Each row of numbers belongs to one of the objects below and depends on some of the facts about them. Some rows are named. Which object is each other row?

Some objects and their rows:
(337):  19   5  12 -44   8   4  -6  -5  -2  13  -5   1  15  10  -5  18  21   0 -17   1  12 -18   8   2  22  -5   5 -36  -4
(726):  -5  -6  -1  30  11   0   0  10  -5 -11 -19   1  -4  -2   9 -17 -22  -2 -17 -12  -9  17  15   3   1   2   2  12  -4
(559):  -6  -7  13  44   6   7   4  -8   4   4 -14   1  -3  -2  -2  12 -19  -9   7  -4   3  14  -1 -10 -30   6 -12   6   0
(533):  -9   3   6 -30  -7  -3  26  -9  -7  -9  -4 -14  -9  -2  -2   7  19  18 -14  -7  -7  -8 -16 -18   8   3   3 -29   2
(391):  -8   3  -2   4   2  -5  16   7 -25 -17  10 -10  -1 -10 -17 -18   6  -7  20  17 -30   6  -6 -18   6  11   8 -40   4
(496):  12   6   9  -6   1   2  11   0  10  -1  -3 -12 -12   5 -12 -24  15   8  -4 -10   6 -31 -19  -4  13   1  14 -23  -2
(386): -19  -6  15   5  -1   3  20  -5  12  13  10   4  -4  -9  -7  -9 -11 -15  -8 -17   0  19  -6   3 -31   5  -4  -9   7
(794): -18   0  14   3  -6 -22  -4   6 -15 -18 -20  -7   4  -3  10 -10 -11  11  -3  -4 -32   7 -27  -6 -16  -2   7  -5  12
(544):   1   9   5 -11  -5   4  -8 -10  18  16  28   0   6   4 -11 -15   7 -12  28  23  15 -32 -21   8   3  -6   1   5   6
(425):  -6   0  20 -31  -5  -5  18  -5 -10  -5 -14 -12  -3  -1  -5   6  14  16  -9 -15  -7   3  -9 -16   2   1   7 -33  -1
(301): -15   0  -1 -21   5  -5  15   0  11   6  -5   3 -11 -14 -10 -17 -22  -5 -17 -14   3  22  18   5   1   8   5  17  -2
(835):   9   3  20 -15   6 -15 -32   5  -6   3 -21   8  31  10   4   7 -15   4   3   8  -2 -18 -17  14  -4  -4   1  -7   8
(298):   8   2  20 -15 -11   3 -12  -6  21  17  20   1  11   3 -13 -10  -8  -3  22  21  22 -18 -27   8  -5   0   2   5   7
(1062): -19  -5 -25  69   0  18   2  -7   0   2  -3  -3   2  -5  11 -21  38  -8  -4   2  -7   9   6  -7 -18 -10 -19 -39   5
(649):  -1  -2   6   6  12  12  19 -13   6  11  -5  -6 -10   6   0  18  18  -5 -17 -21  -5  -5  -3  -9 -20   3   5 -22  -2
(256):  -7  -6  28  12  -6 -12  -5   4  -9 -16 -17  -3  10   6   1  10 -15  12  -1  -4  -8  22 -22  -6 -17   1   2  -9   8
(645):   6   3   4  -8   3   1 -18   1  -5   7   6   5  25   6   2 -12  21  -2   0  18  11 -20   4   5  14  -8  -7 -27   1
(6):   6   5  -6 -16  16   0  -7  11 -23   0  16   3  24   3 -16 -12  12 -24  15  40  -9 -17   3   0  21   1   4 -43   3
(939):   0  10   2  32  -7  -1  -1  -4  14 -11   0 -14 -13   0   7 -24  -5   2  19  21   3 -15 -14  -4   7  -1  -6  18   3
(831):   3   1 -37   8  -7  -5 -10  -2 -16   0   8   5  -3  -1   9  30  14   5  16   8  -8  12  22   4   8  -6  -7  24  -6

Facts:
klogrus: belongs to class; grinitrol: points at
((1012), klogrus, g); ((103), klogrus, c); ((1050), klogrus, g)
((1062), klogrus, f); ((1069), klogrus, e); ((1071), klogrus, a)
((1075), klogrus, e); ((1083), klogrus, f); ((115), klogrus, f)
((117), klogrus, a); ((136), klogrus, g); ((14), klogrus, e)
((143), klogrus, c); ((157), klogrus, g); ((182), klogrus, a)
((205), klogrus, a); ((207), klogrus, a); ((212), klogrus, b)
((217), klogrus, f); ((218), klogrus, e); ((232), klogrus, a)
((235), klogrus, f); ((239), klogrus, d); ((256), klogrus, b)
((258), klogrus, c); ((267), klogrus, f); ((268), klogrus, a)
((272), klogrus, b); ((28), klogrus, d); ((290), klogrus, d)
((298), klogrus, e); ((3), klogrus, b); ((301), klogrus, g)
((306), klogrus, b); ((316), klogrus, d); ((326), klogrus, a)
((337), klogrus, c); ((356), klogrus, a); ((376), klogrus, d)
((384), klogrus, f); ((386), klogrus, f); ((389), klogrus, g)
((391), klogrus, b); ((425), klogrus, b); ((448), klogrus, a)
((453), klogrus, f); ((465), klogrus, g); ((496), klogrus, d)
((51), klogrus, a); ((525), klogrus, g); ((533), klogrus, b)
((542), klogrus, d); ((544), klogrus, e); ((559), klogrus, f)
((591), klogrus, e); ((6), klogrus, c); ((619), klogrus, a)
((633), klogrus, g); ((645), klogrus, c); ((649), klogrus, f)
((652), klogrus, e); ((653), klogrus, a); ((657), klogrus, f)
((660), klogrus, g); ((666), klogrus, d); ((669), klogrus, b)
((67), klogrus, g); ((692), klogrus, d); ((693), klogrus, a)
((699), klogrus, a); ((704), klogrus, c); ((716), klogrus, b)
((721), klogrus, e); ((726), klogrus, g); ((73), klogrus, c)
((759), klogrus, a); ((762), klogrus, c); ((781), klogrus, d)
((794), klogrus, b); ((808), klogrus, g); ((812), klogrus, g)
((82), klogrus, g); ((820), klogrus, d); ((831), klogrus, a)
((835), klogrus, c); ((85), klogrus, g); ((851), klogrus, b)
((853), klogrus, g); ((865), klogrus, e); ((912), klogrus, f)
((918), klogrus, c); ((92), klogrus, c); ((935), klogrus, a)
((939), klogrus, d); ((963), klogrus, b); ((969), klogrus, g)
((973), klogrus, a); ((984), klogrus, g); ((985), klogrus, g)
((103), grinitrol, (117)); ((1050), grinitrol, (820)); ((1050), grinitrol, (298))
((1050), grinitrol, (759)); ((1062), grinitrol, (290)); ((1071), grinitrol, (851))
((1075), grinitrol, (812)); ((1075), grinitrol, (808)); ((1083), grinitrol, (232))
((1083), grinitrol, (212)); ((1083), grinitrol, (762)); ((117), grinitrol, (115))
((136), grinitrol, (984)); ((143), grinitrol, (865)); ((157), grinitrol, (652))
((157), grinitrol, (660)); ((205), grinitrol, (272)); ((205), grinitrol, (666))
((207), grinitrol, (232)); ((207), grinitrol, (212)); ((207), grinitrol, (759))
((212), grinitrol, (306)); ((217), grinitrol, (1083)); ((217), grinitrol, (386))
((235), grinitrol, (652)); ((239), grinitrol, (117)); ((258), grinitrol, (721))
((268), grinitrol, (851)); ((272), grinitrol, (591)); ((272), grinitrol, (267))
((28), grinitrol, (386)); ((28), grinitrol, (117)); ((290), grinitrol, (984))
((298), grinitrol, (693)); ((298), grinitrol, (117)); ((3), grinitrol, (912))
((301), grinitrol, (115)); ((301), grinitrol, (759)); ((306), grinitrol, (14))
((316), grinitrol, (726)); ((316), grinitrol, (256)); ((337), grinitrol, (762))
((376), grinitrol, (759)); ((384), grinitrol, (267)); ((386), grinitrol, (117))
((391), grinitrol, (182)); ((391), grinitrol, (85)); ((425), grinitrol, (232))
((448), grinitrol, (794)); ((448), grinitrol, (781)); ((453), grinitrol, (716))
((496), grinitrol, (425)); ((51), grinitrol, (525)); ((525), grinitrol, (306))
((525), grinitrol, (14)); ((533), grinitrol, (1083)); ((533), grinitrol, (649))
((544), grinitrol, (692)); ((6), grinitrol, (704)); ((633), grinitrol, (853))
((649), grinitrol, (496)); ((652), grinitrol, (820)); ((653), grinitrol, (301))
((660), grinitrol, (205)); ((67), grinitrol, (1069)); ((67), grinitrol, (337))
((692), grinitrol, (298)); ((693), grinitrol, (306)); ((699), grinitrol, (985))
((699), grinitrol, (633)); ((716), grinitrol, (666)); ((721), grinitrol, (301))
((73), grinitrol, (808)); ((759), grinitrol, (212)); ((781), grinitrol, (653))
((781), grinitrol, (666)); ((781), grinitrol, (207)); ((794), grinitrol, (465))
((808), grinitrol, (759)); ((82), grinitrol, (1071)); ((82), grinitrol, (272))
((82), grinitrol, (820)); ((82), grinitrol, (386)); ((820), grinitrol, (693))
((831), grinitrol, (619)); ((831), grinitrol, (559)); ((85), grinitrol, (704))
((851), grinitrol, (693)); ((853), grinitrol, (298)); ((865), grinitrol, (356))
((912), grinitrol, (465)); ((918), grinitrol, (103)); ((92), grinitrol, (985))
((92), grinitrol, (973)); ((92), grinitrol, (716)); ((92), grinitrol, (256))
((935), grinitrol, (704)); ((939), grinitrol, (820)); ((939), grinitrol, (559))
((963), grinitrol, (1071)); ((963), grinitrol, (389)); ((969), grinitrol, (973))
((969), grinitrol, (835)); ((969), grinitrol, (465)); ((969), grinitrol, (453))
((973), grinitrol, (835)); ((973), grinitrol, (820)); ((973), grinitrol, (453))
((985), grinitrol, (525))

Rows to name:
No name comes twice in this set of rows, the named rows included.
 28   2  16   2   5  10 -11  -6  10  17  -2  -3  14  17 -10 -12  28   0   2   1  16 -35 -14   1  -2  -6  10 -38   0 | (1069)
  1   9   2  35   3  -1   1   0   5 -12  -6 -10 -13   7   5 -32 -13   3  10   8  -3 -29 -23   2   5  -5   5  -1   5 | (316)
 -8  -2   0  30  10  29  17  -2   2 -13  23   5  -8   8  27  16  -2  -7  -4 -13  -5 -17 -21  -6 -20  -3 -18  -8   4 | (384)
  3   9   7  -5   5  -4   9   0  14 -11   1 -12 -12   1   4 -22  -4   4   1  -7   2 -28 -39   4   7  -3  11  -4   6 | (781)
-17   2   0 -11   7  10  22 -15  13   7  11  -5 -11  -3   2  11  14 -12  -8 -15  -7   0 -10  -4 -17   4  -2  -6   7 | (217)
 12  -8 -25  13 -11  -6 -17   4 -11   3   0  10   0  -1  -4  33   4   7  16   1  -2  22  27   3   2   1  -7  26  -8 | (619)
  3   7   8   3  -5  -2  10  -5  20   0  -3 -15 -18  -6  -5 -30  -5   3   4   0   5 -21 -18  -2   7   1   6  -2   1 | (376)
-10  -3  26  -5  -4  -7   6   5  -8 -25  -6  -4   9   3  13   7 -19  18 -11 -13 -14  -2 -34  -7 -15   3   2 -17  10 | (716)
  9   1 -27 -24  -2   5  -3  10  -9 -12  29  14   0   7  23  42   7   7  -6 -15  -6  -3  -3  11   5  -5  -2  30  -2 | (205)
-14  -4 -34  40  -7   6   3   6  -2  -6 -19  -3  -9  -7   9 -39  21   0 -18  -4   3  13  34   0   2 -11 -18 -13   1 | (136)
  6   2 -24   1  -2 -17 -20   1  -8   0  -2  11   1  12  19  39  -3  12   9  -2 -15   0   7   9   0  -1   5  45   0 | (973)
 16  -3  29  27  -5   2   3  11   9 -15  -4  -1  -4   4   4 -13 -25   9   1 -13   7 -27 -43   4  -5   2   8 -11   4 | (666)
 -9 -11 -19  47  -5   6  -5   9   0  -1 -26   4  -1  -5  -3 -41   8   0 -27  -9  11  28  31   0  -1  -6 -10 -27  -7 | (984)
  6   0   2  39  -2   2   4   6   6 -11  -4  -9  -3  -6 -14 -39   5  -2   9   2   6 -17 -14  -1   5  -5   3 -25   2 | (542)
  8  -1  31  30  -6  -4  -4   0  21  -4 -12  -8  -8  -5  -8 -12 -34  11  12   6  17  -5 -20   1   4   2   1  19   0 | (820)

Now the same objects, written a new way:
Named rows:
(1050):  2  0 -9  1  7 -2  7  3  2 19 12 15 -7
(1075): 15  1 -7  4  3 -7 10  2  2 24 12  7  2
(425):   7   4 -15   1  13 -16   3  -1   3 -13   0   4  27
(496):   9   0 -14   7   8  -1   2   6  -2  -2   4  -1  13
(386):  18 -11 -14  10 -10   5   7  -2  -3 -11   9   9   9
(117):  18  -6 -20  -6  -7  -4  13  -1   8 -17   7  18  14
(762):   0   0 -10   4   0   1  13  -1   3  -2   1   0  -4
(157): 10  2 -8 -1  3 -1  7  5  2  7  6  7 -5
(794):  12   2 -14 -10   9 -12   2   6   2  18  -6   7  18
(465):   9  -2 -10  -3   2  -3  13   3   3  11   2   0  -9
(716):  16   2 -14 -10   8 -11   2   7   3  27  -8   6  15
(143):  6  3 -9  3 -1  4  8  3  2  6  2  7  1
(865): 16  0 -7  2  1 -7  9  3  2 17 10  4  2
(853):  4 -2 -8 -3  3 -2  6  5  2  0 10 12  0
(256):   2  -4 -13  -8   9 -15  10   4   3   9  -6   4  18
(699):  14   7 -11  -8  -1  -3  12   3   8  -3   8   9   3
(376):   4  -4 -15  15  13   1   6   6   0  38   7  10  16
(6):  -1   2  -1   9  -4   2   8  11   5 -17   4   5  15
(984):  6 -3 -9 -1  2 -3 14  2  3  4  4  1 -4
(73):  4  2 -9  7  1  4  9  3  3 15  3 10  1

Name these rows:
No name comes twice in this set of rows, the named rows included.
  9   8 -15  11   9  -4  15  -4  10  12  15  17  11 | (759)
 17   8  -9 -12   0  -1  14   2   7   0   6   9  12 | (51)
11  2 -5 13 -2  3  6  2 -2  7 10  2 -4 | (649)
 10  -5 -13  13   6   1  13   6   5  53   7  20   5 | (301)
 5 -8 -9 13 -4  5 16  1  0 30  7  2 -7 | (115)
 9  4 -9  0 -1  6  7  4  2 16  0  7 -3 | (92)
 10   6 -12 -10  -1  -5  12   2   8  -1   9  10   0 | (831)
  1  -2 -12  -2   9   0   3   8  -3  24   6   4   0 | (939)
 13  -8 -17   1  -8   5   7  -1   1 -18   1  13  15 | (103)
13 -4 -4 -4  2 -5 17 -1  2 19  9 -1  6 | (14)
 9  5 -8 23  3  2  7 -6 -1 -4 13 -1  2 | (1083)

